Below is a small trained network, with its code and all its weights. Each question gives an input and a target symbol and asks what happens when units are switched off, that is, made to give their printed mean instead of their output.

import numpy as np


def w(rows, s, z=0):
    codes = np.array(rows[::2]) - 128.0
    scale = np.full(codes.shape[1], s)
    scale[-1] = z or s
    return codes * scale


def norm(h):
    return h / np.sqrt((h * h).mean(-1, keepdims=True) + 1e-5)


def f(y):
    return y / 2 * (1 + np.tanh(0.7978845608 * (y + 0.044715 * y**3)))


def softmax(a):
    e = np.exp(a - a.max(-1, keepdims=True))
    return e / e.sum(-1, keepdims=True)


def log_softmax(a):
    a = a - a.max(-1, keepdims=True)
    return a - np.log(np.exp(a).sum(-1, keepdims=True))


def net(x, mask):
    ids = ['γεμτψω'.index(c) for c in x.split()]
    T = len(ids)
    res = E[ids] + P[:T]
    r = norm(res)
    for j in range(2):
        rows = slice(4 * j, 4 * j + 4)
        q, k, v = (r @ M[0][rows].T for M in (Q, K, V))
        z = softmax(np.where(np.tri(T) > 0, q @ k.T / 4**0.5, -1e9)) @ v
        o = O[0][rows]
        res = res + np.where(mask[j], z, o[:, -1]) @ o[:, :-1]
    y = f(norm(res) @ A[0][:, :-1].T + A[0][:, -1])
    res = res + np.where(mask[2:10], y, B[0][:, -1]) @ B[0][:, :-1]
    return log_softmax(norm(res)[-1] @ U[:, :-1].T + U[:, -1])


Q, K, V, O, A, B = {}, {}, {}, {}, {}, {}
E = w([
[204,166,129,60,177,180,91,168,179,128],'γ',
[129,93,74,128,190,116,216,109,175,210],'ε',
[158,155,49,181,170,89,173,185,159,191],'μ',
[156,178,144,174,199,143,147,205,98,64],'τ',
[39,66,205,101,87,117,129,113,145,9],'ψ',
[148,228,165,149,165,130,85,126,203,125],'ω',
],0.012)
P = w([
[202,187,187,120,38,101,172,67,64,129],'0',
[191,71,140,168,113,146,64,190,1,158],'1',
[135,94,185,84,71,98,147,167,48,220],'2',
[142,156,159,158,151,58,31,119,114,150],'3',
[161,71,182,112,98,167,154,136,138,184],'4',
[103,150,93,112,201,54,68,144,84,126],'5',
[161,88,149,142,110,193,155,139,179,144],'6',
[123,126,96,134,210,85,79,125,137,110],'7',
[104,124,133,92,118,182,168,185,164,161],'8',
[94,127,76,128,218,131,85,135,164,101],'9',
[125,98,184,103,114,180,209,211,208,173],'10',
[86,110,98,154,212,164,84,138,224,112],'11',
],0.0091)
Q[0] = w([
[123,155,123,136,178,109,146,150,146,147],'head 0',
[170,98,115,131,115,199,94,101,95,117],'head 0',
[122,170,160,154,160,96,119,98,80,157],'head 0',
[127,139,101,167,79,140,106,84,94,152],'head 0',
[181,136,249,48,19,196,253,189,224,161],'head 1',
[141,156,104,124,68,120,143,59,24,114],'head 1',
[64,107,160,199,197,128,136,181,244,78],'head 1',
[66,107,68,57,230,136,56,134,204,75],'head 1',
],0.0064)
K[0] = w([
[87,148,95,127,77,153,115,84,108,105],'head 0',
[132,143,111,149,157,132,146,83,113,167],'head 0',
[175,113,121,99,166,103,145,128,144,164],'head 0',
[153,158,142,151,151,121,133,137,141,159],'head 0',
[73,166,202,124,80,195,250,254,205,183],'head 1',
[214,173,178,142,111,47,152,112,103,192],'head 1',
[109,71,50,87,179,174,119,194,248,98],'head 1',
[97,131,47,228,225,94,85,129,195,61],'head 1',
],0.007)
V[0] = w([
[78,88,175,153,162,94,121,124,136,110],'head 0',
[84,43,177,147,94,80,82,114,82,105],'head 0',
[133,127,54,117,144,169,48,122,93,143],'head 0',
[64,29,157,77,2,80,69,129,174,60],'head 0',
[63,71,156,160,145,54,168,96,210,183],'head 1',
[80,140,99,138,107,114,231,92,82,138],'head 1',
[141,89,212,40,140,200,114,77,165,96],'head 1',
[149,106,36,68,168,181,122,112,148,202],'head 1',
],0.0074)
O[0] = w([
[46,163,113,81,89,81,116,104,158,113,141],'head 0',
[79,117,158,170,129,113,104,174,230,104,158],'head 0',
[134,33,148,105,100,113,66,149,185,204,65],'head 0',
[86,113,126,200,196,163,94,101,194,1,177],'head 0',
[158,121,94,65,135,103,65,175,140,69,87],'head 1',
[221,171,133,155,156,103,110,118,125,146,3],'head 1',
[98,149,88,124,250,65,103,143,75,108,229],'head 1',
[79,121,222,155,91,52,86,120,119,116,154],'head 1',
],0.0085,0.0052)
A[0] = w([
[115,169,149,150,147,204,46,209,63,125,226],'neuron 0',
[175,133,221,70,37,46,129,139,6,222,2],'neuron 1',
[116,3,192,187,83,173,70,216,107,157,159],'neuron 2',
[161,153,166,177,161,39,33,183,95,48,26],'neuron 3',
[80,61,137,123,73,124,223,31,114,116,117],'neuron 4',
[57,93,148,102,153,188,141,158,217,157,26],'neuron 5',
[80,103,95,162,149,193,158,106,215,4,72],'neuron 6',
[125,116,100,82,162,160,118,173,203,109,126],'neuron 7',
],0.0067,0.003)
B[0] = w([
[153,80,122,100,109,77,146,126,160,95,178],'neuron 0',
[92,171,76,173,119,232,143,163,205,145,198],'neuron 1',
[103,112,119,54,142,29,121,59,140,56,142],'neuron 2',
[164,109,107,173,82,155,134,184,32,201,155],'neuron 3',
[198,229,148,170,162,180,204,143,126,164,128],'neuron 4',
[125,150,152,163,103,166,155,54,62,174,170],'neuron 5',
[134,124,110,136,60,147,108,119,166,255,246],'neuron 6',
[171,124,72,133,109,173,121,159,125,94,179],'neuron 7',
],0.0085,0.011)
U = w([
[21,150,187,158,223,37,145,121,75,132,219],'γ',
[161,97,158,133,106,39,63,228,83,111,169],'ε',
[193,114,189,67,77,81,155,64,200,89,120],'μ',
[195,175,108,221,117,182,154,75,80,207,141],'τ',
[165,156,7,117,254,112,120,120,136,37,165],'ψ',
[59,39,92,71,99,171,122,175,166,208,6],'ω',
],0.0072,0.0019)

Each question gives the input, a string of symbols that net reads in full, and the target symbol t.
The units are the heads (4 rows each of Q, K, V and O) and the neurons (one row each of A and B). Each row of codes is followed by its name. A weight is (code - 128) times the scale printed after its matrix; where a second scale follows, it is the last column's (O, A, B and U).
mask holds one flag per unit, heads first, then neurons. A switched-off unit (its flag False) gives its mean, the last column of its rows in O or B, instead of its output. The means were averaged over made-up inputs and are rounded, as every weight is.
A unit's drop is (log p(t) with every unit on - log p(t) with that unit switched off) / (log p(t) with every unit on - log p(t) with every unit switched off).
The circuit of an input: a set's keep is (log p(t) with only the set's units on - log p(t) with every unit switched off) / (log p(t) with every unit on - log p(t) with every unit switched off). Starting from all 10 units, units are removed one at a time, each time the one whose removal leaves the highest keep (on an exact tie, the one counted first), for as long as the keep stays at least 0.8.
circuit, biggest first: the units of the circuit, biggest drop first
k most important neurons: the k neurons with the biggest drops, biggest first
which heads matter: for each layer, one digit per head in row order, 1 if its drop is at least 0.15 and else 0, layers parted by /
input γ τ τ ψ, target τ: circuit, biggest first	(head 1; neuron 4)
input ω ψ τ γ γ γ μ, target γ: most important neuron	(neuron 6)
input ω γ ψ γ ε, target ψ: circuit, biggest first	(head 1; neuron 6)
input τ ψ γ μ γ, target γ: circuit, biggest first	(head 1; neuron 6)
input γ γ γ ψ μ τ τ ε ε, target τ: which heads matter	00
input ψ μ γ τ, target μ: which heads matter	01
input ψ γ μ ω μ γ ω, target μ: which heads matter	11
input ψ γ ω ε τ ω ε γ ε, target ε: circuit, biggest first	(head 1; neuron 1; neuron 6)
input ω γ ψ γ γ ε, target γ: circuit, biggest first	(neuron 6; head 1; neuron 1)
input ψ γ ω γ μ γ μ, target μ: circuit, biggest first	(head 1; neuron 2; neuron 1)
input ψ γ γ τ γ ε, target τ: which heads matter	01
input ψ μ ε ω τ τ γ γ ω, target γ: circuit, biggest first	(head 1; head 0; neuron 6; neuron 1)
input τ ε ψ ψ γ τ, target τ: 3 most important neurons	(neuron 6; neuron 2; neuron 3)
input ψ τ ω ε ε γ τ τ γ, target τ: circuit, biggest first	(neuron 5)
input μ ψ ε, target μ: circuit, biggest first	(head 1; head 0; neuron 6)
input γ τ μ τ μ τ ω ψ, target τ: circuit, biggest first	(head 1; neuron 4; head 0)
input ε ψ γ μ ψ γ τ μ ψ γ ω, target ψ: 2 most important neurons	(neuron 7; neuron 1)
input ε τ γ γ γ γ γ γ, target ω: circuit, biggest first	(head 0; head 1; neuron 5)
input γ ε μ μ ω γ ψ τ μ γ, target τ: circuit, biggest first	(head 1; neuron 5)
input ε ε τ ω ε γ τ ε ω ω, target ω: circuit, biggest first	(head 1; head 0; neuron 5)
input γ ε γ μ γ ψ γ ε, target ψ: circuit, biggest first	(neuron 6; head 1; head 0)
input ω ω ψ γ μ, target ψ: circuit, biggest first	(head 1; neuron 6)
input γ γ τ γ ψ γ τ, target ψ: 2 most important neurons	(neuron 6; neuron 3)
input τ ψ γ ε ψ ψ, target ε: 2 most important neurons	(neuron 1; neuron 3)
input ψ μ ε γ ε γ γ, target ε: most important neuron	(neuron 3)
input γ ψ μ μ γ, target μ: which heads matter	00
input μ μ ε γ ψ γ μ ε γ, target μ: which heads matter	01
input γ ε ε γ, target ω: which heads matter	11
input τ τ γ μ ω ψ γ γ γ μ ω ε, target μ: 2 most important neurons	(neuron 1; neuron 6)
